Below is a small trained network, with its code and all its weights. Each question gives an input and a target symbol and asks what happens when units are switched off, that is, made to give their printed mean instead of their output.

import numpy as np


def w(rows, s, z=0):
    codes = np.array(rows[::2]) - 128.0
    scale = np.full(codes.shape[1], s)
    scale[-1] = z or s
    return codes * scale


def f(y):
    return y / 2 * (1 + np.tanh(0.7978845608 * (y + 0.044715 * y**3)))


def softmax(a):
    e = np.exp(a - a.max(-1, keepdims=True))
    return e / e.sum(-1, keepdims=True)


def log_softmax(a):
    a = a - a.max(-1, keepdims=True)
    return a - np.log(np.exp(a).sum(-1, keepdims=True))


def net(x, mask):
    ids = ['ΓΔΩζθλμξπψ'.index(c) for c in x.split()]
    T = len(ids)
    res = E[ids] + P[:T]
    q, k, v = (res @ M[0].T for M in (Q, K, V))
    z = softmax(np.where(np.tri(T) > 0, q @ k.T / 4**0.5, -1e9)) @ v
    res = res + np.where(mask[0], z, O[0][:, -1]) @ O[0][:, :-1]
    y = f(res @ A[0][:, :-1].T + A[0][:, -1])
    res = res + np.where(mask[1:9], y, B[0][:, -1]) @ B[0][:, :-1]
    return log_softmax(res[-1] @ U[:, :-1].T + U[:, -1])


Q, K, V, O, A, B = {}, {}, {}, {}, {}, {}
E = w([
[110,61,116,111,98],'Γ',
[78,102,82,81,116],'Δ',
[99,109,115,158,156],'Ω',
[96,122,103,145,80],'ζ',
[83,157,101,105,126],'θ',
[85,151,121,30,161],'λ',
[100,99,135,5,142],'μ',
[97,153,167,139,126],'ξ',
[132,76,165,105,167],'π',
[117,146,179,47,109],'ψ',
],0.019)
P = w([
[41,69,82,162,145],'0',
[191,175,114,156,74],'1',
[97,147,225,99,172],'2',
[206,206,61,154,170],'3',
[220,135,138,169,74],'4',
[89,98,251,53,144],'5',
],0.012)
Q[0] = w([
[207,145,146,150,180],'h0',
[9,40,195,108,91],'h0',
[42,119,202,138,105],'h0',
[174,176,84,111,180],'h0',
],0.012)
K[0] = w([
[220,81,162,89,102],'h0',
[1,52,107,142,101],'h0',
[14,70,46,111,108],'h0',
[178,165,235,69,149],'h0',
],0.0098)
V[0] = w([
[165,154,250,137,82],'h0',
[65,221,158,50,211],'h0',
[112,161,104,84,8],'h0',
[159,9,201,34,105],'h0',
],0.011)
O[0] = w([
[60,215,92,121,203,3],'h0',
[75,189,209,126,39,210],'h0',
[154,166,248,231,160,178],'h0',
[212,203,151,65,150,215],'h0',
],0.011,0.0056)
A[0] = w([
[90,116,84,41,76,112],'n0',
[26,98,60,16,138,239],'n1',
[2,119,201,186,103,64],'n2',
[107,41,28,134,122,20],'n3',
[144,205,145,55,163,181],'n4',
[163,213,111,94,166,5],'n5',
[67,45,146,163,247,14],'n6',
[51,110,193,29,161,227],'n7',
],0.0081,0.0025)
B[0] = w([
[110,168,155,123,70,171],'n0',
[58,162,78,120,48,168],'n1',
[187,205,2,158,149,199],'n2',
[153,170,224,99,180,169],'n3',
[169,94,116,95,171,244],'n4',
[144,26,158,159,101,178],'n5',
[58,185,178,118,187,147],'n6',
[141,183,50,238,183,244],'n7',
],0.0077,0.011)
U = w([
[184,59,82,67,150,123],'Γ',
[157,57,179,114,36,65],'Δ',
[35,100,197,74,45,192],'Ω',
[42,75,167,142,167,253],'ζ',
[162,70,74,187,72,102],'θ',
[108,178,176,146,31,49],'λ',
[144,168,233,50,76,60],'μ',
[42,148,77,140,137,141],'ξ',
[111,131,88,1,103,184],'π',
[106,217,153,84,192,114],'ψ',
],0.0065,0.0055)

Each question gives the input, a string of symbols that net reads in full, and the target symbol t.
The units are the heads (4 rows each of Q, K, V and O) and the neurons (one row each of A and B). Each row of codes is followed by its name. A weight is (code - 128) times the scale printed after its matrix; where a second scale follows, it is the last column's (O, A, B and U).
mask holds one flag per unit, heads first, then neurons. A switched-off unit (its flag False) gives its mean, the last column of its rows in O or B, instead of its output. The means were averaged over made-up inputs and are rounded, as every weight is.
A unit's drop is (log p(t) with every unit on - log p(t) with that unit switched off) / (log p(t) with every unit on - log p(t) with every unit switched off).
The circuit of an input: a set's keep is (log p(t) with only the set's units on - log p(t) with every unit switched off) / (log p(t) with every unit on - log p(t) with every unit switched off). Starting from all 9 units, units are removed one at a time, each time the one whose removal leaves the highest keep (on an exact tie, the one counted first), for as long as the keep stays at least 0.8.
units of the circuit, in order: the units of the circuit, biggest drop first
top k neurons: the k neurons with the biggest drops, biggest first
drop of u: that unit's drop, to one decimal
input π θ π θ ξ Ω, target π: units of the circuit, in order	[h0]
input θ Δ ψ λ Δ ζ, target θ: units of the circuit, in order	[n2 h0]
input ψ Ω λ Ω π Δ, target ψ: units of the circuit, in order	[h0 n7]
input ψ λ ζ ξ, target ξ: units of the circuit, in order	[h0 n2]
input ζ Ω ζ μ λ μ, target ζ: units of the circuit, in order	[h0 n6]
input λ π λ, target λ: units of the circuit, in order	[h0 n7]
input Γ λ Ω ζ, target λ: top 2 neurons	[n4 n7]
input θ π Δ, target θ: units of the circuit, in order	[h0 n2]
input ψ ζ μ, target ψ: units of the circuit, in order	[n7 h0]
input λ θ ψ, target λ: top 2 neurons	[n7 n2]
input Ω ζ μ θ, target μ: units of the circuit, in order	[h0 n7]
input ψ ψ ζ, target ψ: units of the circuit, in order	[h0 n2]
input θ Γ λ, target θ: top 2 neurons	[n2 n7]
input Ω Δ ζ θ Γ Δ, target Ω: top neuron	[n1]
input ψ Δ ζ Γ Γ Γ, target ψ: top 2 neurons	[n7 n5]
input ζ π λ, target ζ: top 2 neurons	[n6 n2]
input Δ ψ ξ ζ, target ψ: drop of h0	1.5
input ψ ψ ζ ψ ζ Ω, target ψ: drop of n7	0.1
input μ Γ Ω λ ψ ζ, target μ: drop of n6	0.0
input π ξ μ Ω Ω Γ, target π: top neuron	[n1]
